Here is a tiny trained network, its code and every weight. The questions are about switching its units off for an input and a target symbol, where a switched-off unit gives its printed mean instead of its output.

import numpy as np


def w(rows, s, z=0):
    codes = np.array(rows[::2]) - 128.0
    scale = np.full(codes.shape[1], s)
    scale[-1] = z or s
    return codes * scale


def f(y):
    return np.maximum(y, 0)


def softmax(a):
    e = np.exp(a - a.max(-1, keepdims=True))
    return e / e.sum(-1, keepdims=True)


def log_softmax(a):
    a = a - a.max(-1, keepdims=True)
    return a - np.log(np.exp(a).sum(-1, keepdims=True))


def net(x, mask):
    ids = ['Δαεζηθλμξ'.index(c) for c in x.split()]
    T = len(ids)
    res = E[ids] + P[:T]
    q, k, v = (res @ M[0].T for M in (Q, K, V))
    z = softmax(np.where(np.tri(T) > 0, q @ k.T / 3**0.5, -1e9)) @ v
    res = res + np.where(mask[0], z, O[0][:, -1]) @ O[0][:, :-1]
    y = f(res @ A[0][:, :-1].T + A[0][:, -1])
    res = res + np.where(mask[1:9], y, B[0][:, -1]) @ B[0][:, :-1]
    return log_softmax(res[-1] @ U[:, :-1].T + U[:, -1])


Q, K, V, O, A, B = {}, {}, {}, {}, {}, {}
E = w([
[235,217,119,166,67],'Δ',
[184,102,167,97,99],'α',
[122,132,127,168,129],'ε',
[107,35,105,77,99],'ζ',
[85,96,53,155,207],'η',
[232,62,145,197,103],'θ',
[18,149,28,65,78],'λ',
[129,166,212,30,152],'μ',
[74,209,106,186,8],'ξ',
],0.015)
P = w([
[165,94,173,130,232],'0',
[101,120,183,25,3],'1',
[95,130,230,66,79],'2',
[80,99,186,74,63],'3',
[57,93,57,237,147],'4',
[86,133,179,149,169],'5',
[43,121,69,160,150],'6',
[115,111,235,146,112],'7',
[124,174,204,125,156],'8',
[42,119,172,96,125],'9',
[80,162,139,117,135],'10',
[77,132,137,109,106],'11',
[81,151,84,148,124],'12',
],0.0067)
Q[0] = w([
[171,158,68,122,169],'H1',
[243,87,145,3,123],'H1',
[202,154,108,91,224],'H1',
],0.0076)
K[0] = w([
[87,105,203,19,93],'H1',
[166,107,142,133,254],'H1',
[170,89,165,172,75],'H1',
],0.0063)
V[0] = w([
[158,155,255,196,142],'H1',
[36,237,74,182,109],'H1',
[156,11,94,226,157],'H1',
],0.0087)
O[0] = w([
[20,37,81,181,112,26],'H1',
[152,196,182,171,108,6],'H1',
[121,159,7,102,65,132],'H1',
],0.015,0.0023)
A[0] = w([
[198,140,174,98,128,177],'N1',
[5,71,129,136,123,252],'N2',
[132,224,119,143,2,128],'N3',
[119,76,183,142,130,250],'N4',
[172,33,98,95,122,38],'N5',
[107,51,117,126,73,140],'N6',
[128,72,151,78,157,100],'N7',
[184,91,113,219,116,160],'N8',
],0.0094,0.003)
B[0] = w([
[175,116,71,110,165,217],'N1',
[194,153,95,209,83,255],'N2',
[67,157,180,181,254,222],'N3',
[237,159,122,168,129,195],'N4',
[40,134,225,67,217,244],'N5',
[66,193,80,167,72,242],'N6',
[31,22,139,198,137,197],'N7',
[119,137,174,32,38,171],'N8',
],0.0063,0.0088)
U = w([
[129,61,177,132,107,9],'Δ',
[122,2,138,16,140,146],'α',
[89,124,95,129,93,37],'ε',
[126,125,123,143,122,95],'ζ',
[184,44,72,120,238,156],'η',
[124,109,102,191,154,155],'θ',
[103,172,141,66,160,148],'λ',
[103,62,137,155,183,252],'μ',
[70,93,215,188,161,136],'ξ',
],0.0086,0.0038)

Each question gives the input, a string of symbols that net reads in full, and the target symbol t.
The units are the heads (3 rows each of Q, K, V and O) and the neurons (one row each of A and B). Each row of codes is followed by its name. A weight is (code - 128) times the scale printed after its matrix; where a second scale follows, it is the last column's (O, A, B and U).
mask holds one flag per unit, heads first, then neurons. A switched-off unit (its flag False) gives its mean, the last column of its rows in O or B, instead of its output. The means were averaged over made-up inputs and are rounded, as every weight is.
A unit's drop is (log p(t) with every unit on - log p(t) with that unit switched off) / (log p(t) with every unit on - log p(t) with every unit switched off).
The circuit of an input: a set's keep is (log p(t) with only the set's units on - log p(t) with every unit switched off) / (log p(t) with every unit on - log p(t) with every unit switched off). Starting from all 9 units, units are removed one at a time, each time the one whose removal leaves the highest keep (on an exact tie, the one counted first), for as long as the keep stays at least 0.8.
units of the circuit, in order: the units of the circuit, biggest drop first
unit that matters most: the unit with the biggest drop
k most important neurons: the k neurons with the biggest drops, biggest first
drop of u: that unit's drop, to one decimal
input θ ζ α ζ ζ, target α: units of the circuit, in order	(H1)
input μ ζ ζ α, target ξ: 2 most important neurons	(N7 N5)
input η ζ ζ α, target λ: 2 most important neurons	(N3 N7)
input μ θ ζ, target ξ: 2 most important neurons	(N5 N7)
input ζ ε μ ζ η η η α α η α ξ, target ξ: units of the circuit, in order	(N3 H1)
input η η ζ, target λ: 3 most important neurons	(N3 N7 N2)
input α η ζ λ ε, target λ: units of the circuit, in order	(H1 N7)
input ζ θ θ ξ θ μ, target ε: units of the circuit, in order	(H1 N2)
input μ α ε α, target ξ: units of the circuit, in order	(H1 N7)
input θ λ λ ζ ζ, target η: units of the circuit, in order	(H1 N1 N6)
input α θ ε, target θ: units of the circuit, in order	(H1 N2)
input θ λ Δ ζ, target ε: 2 most important neurons	(N6 N2)
input θ ζ ζ θ, target ε: 2 most important neurons	(N6 N2)
input θ ζ θ α, target ε: 2 most important neurons	(N6 N2)
input α Δ ζ ζ ζ ζ μ μ, target α: unit that matters most	N3
input α ε θ Δ θ η Δ θ, target ε: 2 most important neurons	(N6 N8)
input α ε λ ζ θ ζ θ ζ α, target α: 3 most important neurons	(N3 N5 N4)
input ζ ζ μ ζ α ζ η ζ Δ, target η: 3 most important neurons	(N6 N1 N5)
input θ λ ε α, target ε: drop of N6	0.4
input Δ θ ξ ξ ζ η, target ξ: drop of N2	0.0
input μ ζ μ, target ξ: units of the circuit, in order	(H1)
input ζ ε μ ξ λ ζ θ θ θ μ, target ε: drop of N2	0.2
